Below are the code and all the weights of a small trained network. Each question names an input and a target symbol and asks about switching units off, where a switched-off unit gives its printed mean instead of its output.

import numpy as np


def w(rows, s, z=0):
    codes = np.array(rows[::2]) - 128.0
    scale = np.full(codes.shape[1], s)
    scale[-1] = z or s
    return codes * scale


def f(y):
    return np.maximum(y, 0)


def softmax(a):
    e = np.exp(a - a.max(-1, keepdims=True))
    return e / e.sum(-1, keepdims=True)


def log_softmax(a):
    a = a - a.max(-1, keepdims=True)
    return a - np.log(np.exp(a).sum(-1, keepdims=True))


def net(x, mask):
    ids = ['ΣΩαβγδζηθλμξπτψ'.index(c) for c in x.split()]
    T = len(ids)
    res = E[ids] + P[:T]
    u = 0
    for l in range(3):
        r = res
        for j in range(2):
            rows = slice(2 * j, 2 * j + 2)
            q, k, v = (r @ M[l][rows].T for M in (Q, K, V))
            z = softmax(np.where(np.tri(T) > 0, q @ k.T / 2**0.5, -1e9)) @ v
            o = O[l][rows]
            res = res + np.where(mask[u + j], z, o[:, -1]) @ o[:, :-1]
        u += 2
        y = f(res @ A[l][:, :-1].T + A[l][:, -1])
        res = res + np.where(mask[u : u + 4], y, B[l][:, -1]) @ B[l][:, :-1]
        u += 4
    return log_softmax(res[-1] @ U[:, :-1].T + U[:, -1])


Q, K, V, O, A, B = {}, {}, {}, {}, {}, {}
E = w([
[67,77,222,30,104],'Σ',
[106,93,171,61,200],'Ω',
[145,148,158,148,129],'α',
[66,108,244,80,35],'β',
[215,113,147,63,86],'γ',
[132,86,197,21,92],'δ',
[203,150,149,143,90],'ζ',
[129,145,166,127,171],'η',
[107,171,220,131,111],'θ',
[168,105,144,74,149],'λ',
[168,127,142,115,87],'μ',
[124,130,185,112,99],'ξ',
[226,180,154,138,162],'π',
[254,169,136,105,128],'τ',
[60,132,214,97,153],'ψ',
],0.0064)
P = w([
[107,126,87,140,124],'0',
[171,142,223,131,147],'1',
[173,181,214,124,124],'2',
[136,124,201,97,169],'3',
[114,209,88,100,84],'4',
[131,158,119,147,71],'5',
[100,169,94,89,181],'6',
[167,70,223,164,128],'7',
[126,146,132,157,83],'8',
[138,119,176,105,251],'9',
[123,184,76,97,60],'10',
[130,149,127,144,94],'11',
[128,215,148,40,213],'12',
],0.012)
Q[0] = w([
[124,128,133,156,81],'L0H1',
[158,83,176,156,139],'L0H1',
[166,254,127,161,159],'L0H2',
[91,149,134,162,120],'L0H2',
],0.036)
K[0] = w([
[129,171,157,161,105],'L0H1',
[90,189,65,87,108],'L0H1',
[173,135,5,211,113],'L0H2',
[104,135,124,176,158],'L0H2',
],0.026)
V[0] = w([
[112,157,136,182,109],'L0H1',
[120,186,156,250,81],'L0H1',
[131,142,113,116,132],'L0H2',
[154,138,139,112,144],'L0H2',
],0.015)
O[0] = w([
[144,83,125,74,159,43],'L0H1',
[165,29,96,2,218,7],'L0H1',
[113,149,112,112,144,152],'L0H2',
[119,159,141,172,122,211],'L0H2',
],0.0082,0.0014)
A[0] = w([
[176,104,67,183,159,52],'L0N1',
[170,70,73,159,117,79],'L0N2',
[249,148,58,178,161,51],'L0N3',
[121,63,5,187,101,5],'L0N4',
],0.012,0.0029)
B[0] = w([
[57,157,126,31,110,134],'L0N1',
[153,169,107,109,166,161],'L0N2',
[9,66,198,27,24,254],'L0N3',
[253,136,147,106,226,143],'L0N4',
],0.007,0.00059)
Q[1] = w([
[89,164,74,93,115],'L1H1',
[114,103,107,120,81],'L1H1',
[148,195,214,46,77],'L1H2',
[195,210,238,5,118],'L1H2',
],0.029)
K[1] = w([
[142,87,162,165,139],'L1H1',
[169,132,158,115,106],'L1H1',
[101,96,59,183,135],'L1H2',
[64,49,3,160,130],'L1H2',
],0.034)
V[1] = w([
[120,204,59,160,228],'L1H1',
[249,133,35,94,5],'L1H1',
[147,209,31,160,180],'L1H2',
[109,56,58,183,136],'L1H2',
],0.012)
O[1] = w([
[154,77,67,71,66,44],'L1H1',
[91,254,87,108,134,4],'L1H1',
[188,117,131,173,159,167],'L1H2',
[92,134,128,172,180,128],'L1H2',
],0.0097,0.0036)
A[1] = w([
[129,83,158,186,82,122],'L1N1',
[108,89,9,178,142,104],'L1N2',
[201,165,144,72,161,33],'L1N3',
[125,138,58,110,180,2],'L1N4',
],0.013,0.0041)
B[1] = w([
[254,138,62,86,13,254],'L1N1',
[159,117,177,220,195,134],'L1N2',
[30,137,166,153,225,179],'L1N3',
[151,125,120,70,159,130],'L1N4',
],0.0086,0.0047)
Q[2] = w([
[159,149,166,85,124],'L2H1',
[58,76,1,170,128],'L2H1',
[127,131,145,139,133],'L2H2',
[143,135,135,113,135],'L2H2',
],0.065)
K[2] = w([
[83,132,92,141,108],'L2H1',
[209,172,254,117,145],'L2H1',
[112,110,129,138,119],'L2H2',
[127,132,105,117,129],'L2H2',
],0.054)
V[2] = w([
[129,224,85,109,157],'L2H1',
[107,114,109,86,205],'L2H1',
[219,122,119,250,231],'L2H2',
[15,41,195,234,69],'L2H2',
],0.016)
O[2] = w([
[43,98,142,241,137,202],'L2H1',
[71,66,175,108,169,3],'L2H1',
[50,123,214,15,1,172],'L2H2',
[231,217,160,81,170,56],'L2H2',
],0.0094,0.004)
A[2] = w([
[121,50,98,42,221,158],'L2N1',
[137,202,100,35,143,64],'L2N2',
[162,154,102,2,139,4],'L2N3',
[189,186,57,4,186,44],'L2N4',
],0.012,0.0023)
B[2] = w([
[156,140,111,59,143,165],'L2N1',
[112,105,64,166,135,204],'L2N2',
[130,122,25,144,152,222],'L2N3',
[104,104,254,145,100,254],'L2N4',
],0.017,0.016)
U = w([
[185,176,182,183,66,30],'Σ',
[177,149,77,172,15,20],'Ω',
[77,87,164,47,122,104],'α',
[135,137,202,123,193,92],'β',
[48,189,117,199,108,167],'γ',
[184,246,102,161,119,155],'δ',
[54,66,125,123,225,41],'ζ',
[113,71,62,98,122,180],'η',
[147,88,147,63,187,147],'θ',
[94,196,156,107,34,254],'λ',
[21,81,166,112,118,28],'μ',
[128,177,136,90,160,237],'ξ',
[161,142,105,128,216,167],'π',
[130,140,97,189,204,20],'τ',
[177,2,145,141,108,171],'ψ',
],0.0056,0.0068)

Each question gives the input, a string of symbols that net reads in full, and the target symbol t.
The units are the heads (2 rows each of Q, K, V and O) and the neurons (one row each of A and B). Each row of codes is followed by its name. A weight is (code - 128) times the scale printed after its matrix; where a second scale follows, it is the last column's (O, A, B and U).
mask holds one flag per unit, layer by layer, with each layer's heads first. A switched-off unit (its flag False) gives its mean, the last column of its rows in O or B, instead of its output. The means were averaged over made-up inputs and are rounded, as every weight is.
A unit's drop is (log p(t) with every unit on - log p(t) with that unit switched off) / (log p(t) with every unit on - log p(t) with every unit switched off).
The circuit of an input: a set's keep is (log p(t) with only the set's units on - log p(t) with every unit switched off) / (log p(t) with every unit on - log p(t) with every unit switched off). Starting from the 12 units with the biggest drops (on a tie, the unit counted first), units are removed one at a time, each time the one whose removal leaves the highest keep (on an exact tie, the one counted first), for as long as the keep stays at least 0.8.
units of the circuit, in order: the units of the circuit, biggest drop first
most important unit: the unit with the biggest drop
top k neurons: the k neurons with the biggest drops, biggest first
top k neurons in layer l: the k neurons of layer l with the biggest drops, biggest first
input β ξ η π, target β: units of the circuit, in order : [L2N4 L2H2 L1H2]
input η Ω Ω ζ, target η: most important unit : L2N3
input ψ τ η γ α Σ ψ ψ Σ θ, target ψ: units of the circuit, in order : [L2N4 L1H1 L2H1 L2N3]
input α γ γ β, target α: top 2 neurons : [L1N2 L2N1]
input λ δ ζ ψ ζ π, target λ: units of the circuit, in order : [L2H2 L1H2 L2N3]
input γ λ λ ζ ψ μ β Σ β ψ γ α, target γ: units of the circuit, in order : [L1H1 L2H1]
input γ β Σ Ω, target γ: units of the circuit, in order : [L1H1 L2H1]
input λ ψ γ, target λ: top 2 neurons : [L1N2 L2N3]
input Σ ψ Σ ψ, target Σ: units of the circuit, in order : [L2N4 L2H2 L0H1 L2H1]
input ψ θ π, target ψ: top 2 neurons : [L2N4 L2N3]
input λ γ γ ζ ψ ψ γ δ, target λ: top 2 neurons in layer 2 : [L2N3 L2N2]
input μ ψ π η ψ Ω γ β η, target μ: top 3 neurons in layer 0 : [L0N4 L0N2 L0N3]
input η β π λ, target η: top 3 neurons : [L2N3 L1N2 L2N2]
input π π μ λ ψ γ Ω β λ, target π: most important unit : L0N3
input ψ θ μ ψ γ ξ ζ, target ψ: units of the circuit, in order : [L2N4 L1H1 L2H1 L2N2]
input Σ ψ Σ λ θ ξ ψ ψ ψ η λ τ ψ, target Σ: units of the circuit, in order : [L0H1 L2H2 L2N4 L2H1]
input Ω Σ ψ ψ γ λ δ, target Ω: top 2 neurons : [L1N1 L2N3]
input ψ μ ψ ζ, target ψ: top 2 neurons : [L2N4 L2N3]
input γ ψ δ θ η Ω, target γ: units of the circuit, in order : [L2H1 L1H1]
input γ ψ ψ Σ τ Σ ψ ξ, target γ: most important unit : L1H1
input ψ τ ξ ψ ψ, target ψ: top 2 neurons : [L2N4 L2N2]
input η ψ μ, target η: top 2 neurons in layer 2 : [L2N3 L2N2]
input γ λ δ ψ ψ η β, target γ: top 3 neurons : [L2N4 L2N1 L1N1]
input Ω β α ζ η ψ Ω Ω ψ, target Ω: top 2 neurons in layer 2 : [L2N3 L2N2]
input η Σ π γ Σ, target η: top 4 neurons : [L1N2 L2N3 L1N1 L2N4]
